Below is a small trained network, with its code and all its weights. Each question gives an input and a class and asks what happens when units are switched off, that is, made to give their printed mean instead of their output.

import numpy as np


def w(rows, s, z=0):
    codes = np.array(rows[::2]) - 128.0
    scale = np.full(codes.shape[1], s)
    scale[-1] = z or s
    return codes * scale


def f(y):
    return y / 2 * (1 + np.tanh(0.7978845608 * (y + 0.044715 * y**3)))


def log_softmax(a):
    a = a - a.max(-1, keepdims=True)
    return a - np.log(np.exp(a).sum(-1, keepdims=True))


def net(x, mask):
    res = np.array(x, float).reshape(1, 7) / 4 @ E
    y = f(res @ A[0][:, :-1].T + A[0][:, -1])
    res = res + np.where(mask, y, B[0][:, -1]) @ B[0][:, :-1]
    return log_softmax(res[-1] @ U[:, :-1].T + U[:, -1])


A, B = {}, {}
E = w([
[107,130,118,92,168,108,125,147,105],'x0',
[201,89,174,141,74,108,94,48,2],'x1',
[107,150,115,115,124,164,128,106,120],'x2',
[215,123,158,55,169,160,241,109,152],'x3',
[132,130,145,152,117,101,141,150,130],'x4',
[110,125,109,90,143,128,116,133,116],'x5',
[194,230,45,198,174,104,63,19,129],'x6',
],0.0098)
A[0] = w([
[163,170,120,151,129,122,88,109,144,140],'n1',
[254,197,63,117,173,99,157,124,126,65],'n2',
[117,136,95,165,113,118,177,174,194,239],'n3',
[157,163,88,115,210,126,172,56,161,24],'n4',
[94,143,39,176,156,54,93,64,117,101],'n5',
[127,172,131,151,194,129,39,136,224,182],'n6',
[132,90,83,120,170,71,224,160,76,4],'n7',
],0.0078,0.0019)
B[0] = w([
[83,202,124,144,167,27,23,139,37,195],'n1',
[61,156,111,35,110,140,7,196,55,254],'n2',
[83,218,58,30,170,233,95,101,165,204],'n3',
[105,170,149,76,112,178,2,130,171,225],'n4',
[118,56,88,206,141,128,124,132,117,247],'n5',
[52,162,84,224,196,64,203,160,162,223],'n6',
[156,124,141,99,126,149,177,171,119,160],'n7',
],0.0081,0.0082)
U = w([
[55,136,80,96,129,150,121,216,193,255],'0',
[91,97,194,74,47,77,79,127,69,172],'1',
[63,156,59,160,173,65,164,112,186,49],'2',
[142,102,55,178,142,115,131,136,53,81],'3',
[150,118,119,59,158,172,188,185,255,19],'4',
[139,66,166,100,129,153,203,128,60,111],'5',
],0.0089,0.0032)

Each question gives the input, the list of numbers given to net, and the class t.
The units are the neurons (one row each of A and B). Each row of codes is followed by its name. A weight is (code - 128) times the scale printed after its matrix; where a second scale follows, it is the last column's (A, B and U).
mask holds one flag per neuron, in row order. A switched-off neuron (its flag False) gives its mean, the last column of its row in B, instead of its output. The means were averaged over made-up inputs and are rounded, as every weight is.
A unit's drop is (log p(t) with every unit on - log p(t) with that unit switched off) / (log p(t) with every unit on - log p(t) with every unit switched off).
The circuit of an input: a set's keep is (log p(t) with only the set's units on - log p(t) with every unit switched off) / (log p(t) with every unit on - log p(t) with every unit switched off). Starting from all 7 units, units are removed one at a time, each time the one whose removal leaves the highest keep (on an exact tie, the one counted first), for as long as the keep stays at least 0.8.
units of the circuit, in order: the units of the circuit, biggest drop first
most important unit: the unit with the biggest drop
top k neurons: the k neurons with the biggest drops, biggest first
drop of u: that unit's drop, to one decimal
input [7,5,-8,5,-8,8,8], class 1: units of the circuit, in order => n2
input [-8,-4,7,-8,5,3,2], class 2: units of the circuit, in order => n6, n2
input [5,8,-3,2,8,5,-2], class 5: units of the circuit, in order => n2, n1
input [-4,-2,7,-1,-4,-4,2], class 2: units of the circuit, in order => n2, n6
input [5,-5,-6,4,4,-5,-1], class 4: top 2 neurons => n1, n2
input [4,-5,0,3,8,-8,0], class 4: units of the circuit, in order => n1, n2, n5
input [-7,5,0,5,6,-2,-2], class 5: units of the circuit, in order => n4, n1
input [-8,2,4,7,6,1,2], class 1: units of the circuit, in order => n2, n6
input [7,6,2,5,1,-2,-4], class 5: units of the circuit, in order => n2, n4
input [-5,1,1,3,8,-3,-3], class 5: units of the circuit, in order => n4, n2
input [7,8,-3,-7,6,7,1], class 3: units of the circuit, in order => n5, n2
input [6,0,-8,7,4,8,6], class 0: top 2 neurons => n4, n7
input [7,-1,-1,4,-3,-8,6], class 0: top 3 neurons => n2, n4, n6
input [-4,-4,4,3,-1,-1,7], class 0: units of the circuit, in order => n2
input [8,-7,7,2,-5,3,-2], class 4: top 3 neurons => n2, n1, n5
input [-7,-7,-4,-3,-6,6,5], class 2: drop of n6 => 0.9
input [0,-1,1,3,3,0,-8], class 4: drop of n2 => 0.2
input [-2,8,4,1,1,-2,7], class 1: drop of n2 => 0.6
input [-3,-4,0,1,-7,1,-7], class 4: drop of n1 => 0.2
input [-3,-6,3,-8,2,1,3], class 2: most important unit => n6
